Small tables with named rows and columns. After each table, cells are looked up by row and column.

kupilo.tsv
	ner	genuto	sogudaz
raverak	79	45	166
ganezo	151	193	102
zolagi	121	144	181
gorafip	104	107	193
kopepo	119	109	37
nisin	100	73	57
gub	107	116	192
ririsu	83	42	96
zizekug	123	118	36

raverak, ner => 79
gorafip, sogudaz => 193
zizekug, sogudaz => 36
gub, ner => 107
ganezo, genuto => 193
nisin, genuto => 73
zizekug, ner => 123
kopepo, ner => 119
zolagi, ner => 121
gub, genuto => 116
ririsu, sogudaz => 96
raverak, genuto => 45
ririsu, ner => 83
kopepo, genuto => 109
zizekug, genuto => 118
zolagi, sogudaz => 181
gorafip, ner => 104
Which row has the largest sogudaz? gorafip

Table tegom
|  | gube | gib |
|---|---|---|
| vilo | 241 | 40 |
| tirivi | 227 | 180 |
| dib | 153 | 241 |
| mer | 195 | 217 |
| kiv | 106 | 251 |
| rutesog | 247 | 136 |

gube of rutesog is 247
gube of kiv is 106
gube of mer is 195
gube of dib is 153
gib of dib is 241
gube of tirivi is 227
gib of rutesog is 136
gib of tirivi is 180
gube of vilo is 241
gib of mer is 217
gib of kiv is 251
gib of vilo is 40

Table bas
fields: funi, pena, nopapin, kuzup, modo, timerav, mem
bigipap: [85, 95, 105, 106, 103, 106, 106]
kon: [92, 83, 104, 103, 97, 114, 105]
gaf: [110, 98, 104, 98, 98, 118, 103]
zil: [105, 101, 98, 101, 101, 90, 96]
sikan: [118, 58, 118, 98, 96, 237, 127]
vomifum: [16, 69, 129, 122, 105, 151, 141]
kap: [121, 103, 81, 87, 91, 69, 76]
dofi: [111, 98, 100, 100, 100, 96, 98]
fifidid: [111, 96, 99, 97, 95, 109, 99]
sar: [126, 104, 94, 89, 101, 102, 92]

kap, nopapin => 81
gaf, kuzup => 98
kap, timerav => 69
sikan, timerav => 237
dofi, kuzup => 100
vomifum, pena => 69
kon, modo => 97
bigipap, modo => 103
fifidid, modo => 95
sar, modo => 101
vomifum, funi => 16
fifidid, timerav => 109
vomifum, timerav => 151
Which row has the largest modo? vomifum

zep =
        tofav  gekibi  sopiv  zeriv  nime  san  ves  zizafez  kupeda
dito      122      86    125    166   179  221  117      166     172
situka    162     128    122    140    37    8  103      138     130
sar       131     180    136     85    88   45  148       85      80
dilivu    101     128    135    122   210  236  151      124     130
nimesa    115     165    138     94   140  124  154       95      95
vav        92     237    154     23   155  103  201       26      24
leral     150     154    128    113    54   15  123      112     105
nes       102     121    134    128   213  244  147      131     138

What is the zeriv of nes in zep? 128
What is the san of leral in zep? 15
What is the gekibi of dilivu in zep? 128
What is the kupeda of nimesa in zep? 95
What is the san of dito in zep? 221
What is the sopiv of situka in zep? 122
What is the san of nimesa in zep? 124
What is the zeriv of sar in zep? 85
What is the tofav of dilivu in zep? 101
What is the sopiv of nimesa in zep? 138

fibe =
|  | kozinil | mukal | kozerof | menezi | fugav | kotov | vul | kep |
|---|---|---|---|---|---|---|---|---|
| fiv | 134 | 141 | 116 | 115 | 118 | 112 | 137 | 144 |
| tigupo | 171 | 141 | 121 | 56 | 83 | 77 | 177 | 160 |
| nusos | 178 | 180 | 97 | 147 | 112 | 111 | 132 | 161 |
| temas | 153 | 118 | 134 | 21 | 77 | 69 | 189 | 154 |
| neboniz | 143 | 123 | 125 | 57 | 89 | 78 | 167 | 155 |
| mer | 176 | 196 | 107 | 158 | 137 | 150 | 134 | 127 |
| gor | 96 | 92 | 126 | 77 | 103 | 78 | 138 | 157 |
| lem | 150 | 140 | 116 | 92 | 101 | 93 | 152 | 155 |
| vaza | 184 | 190 | 91 | 161 | 112 | 112 | 127 | 167 |
| bivod | 94 | 92 | 124 | 80 | 103 | 80 | 134 | 158 |
| ropepo | 57 | 97 | 131 | 133 | 152 | 138 | 103 | 114 |
| dusula | 91 | 108 | 120 | 114 | 123 | 106 | 120 | 145 |
| far | 170 | 190 | 150 | 94 | 156 | 192 | 179 | 62 |
| rek | 96 | 101 | 122 | 95 | 111 | 90 | 129 | 153 |

menezi of dusula is 114
vul of nusos is 132
kozerof of gor is 126
kotov of bivod is 80
fugav of tigupo is 83
kep of vaza is 167
kep of far is 62
menezi of nusos is 147
vul of far is 179
kozerof of vaza is 91
kozinil of tigupo is 171
kozinil of lem is 150
kep of neboniz is 155
mukal of vaza is 190
mukal of neboniz is 123
kotov of neboniz is 78
fugav of vaza is 112
kep of gor is 157
kep of mer is 127
Row with the largest kozinil: vaza

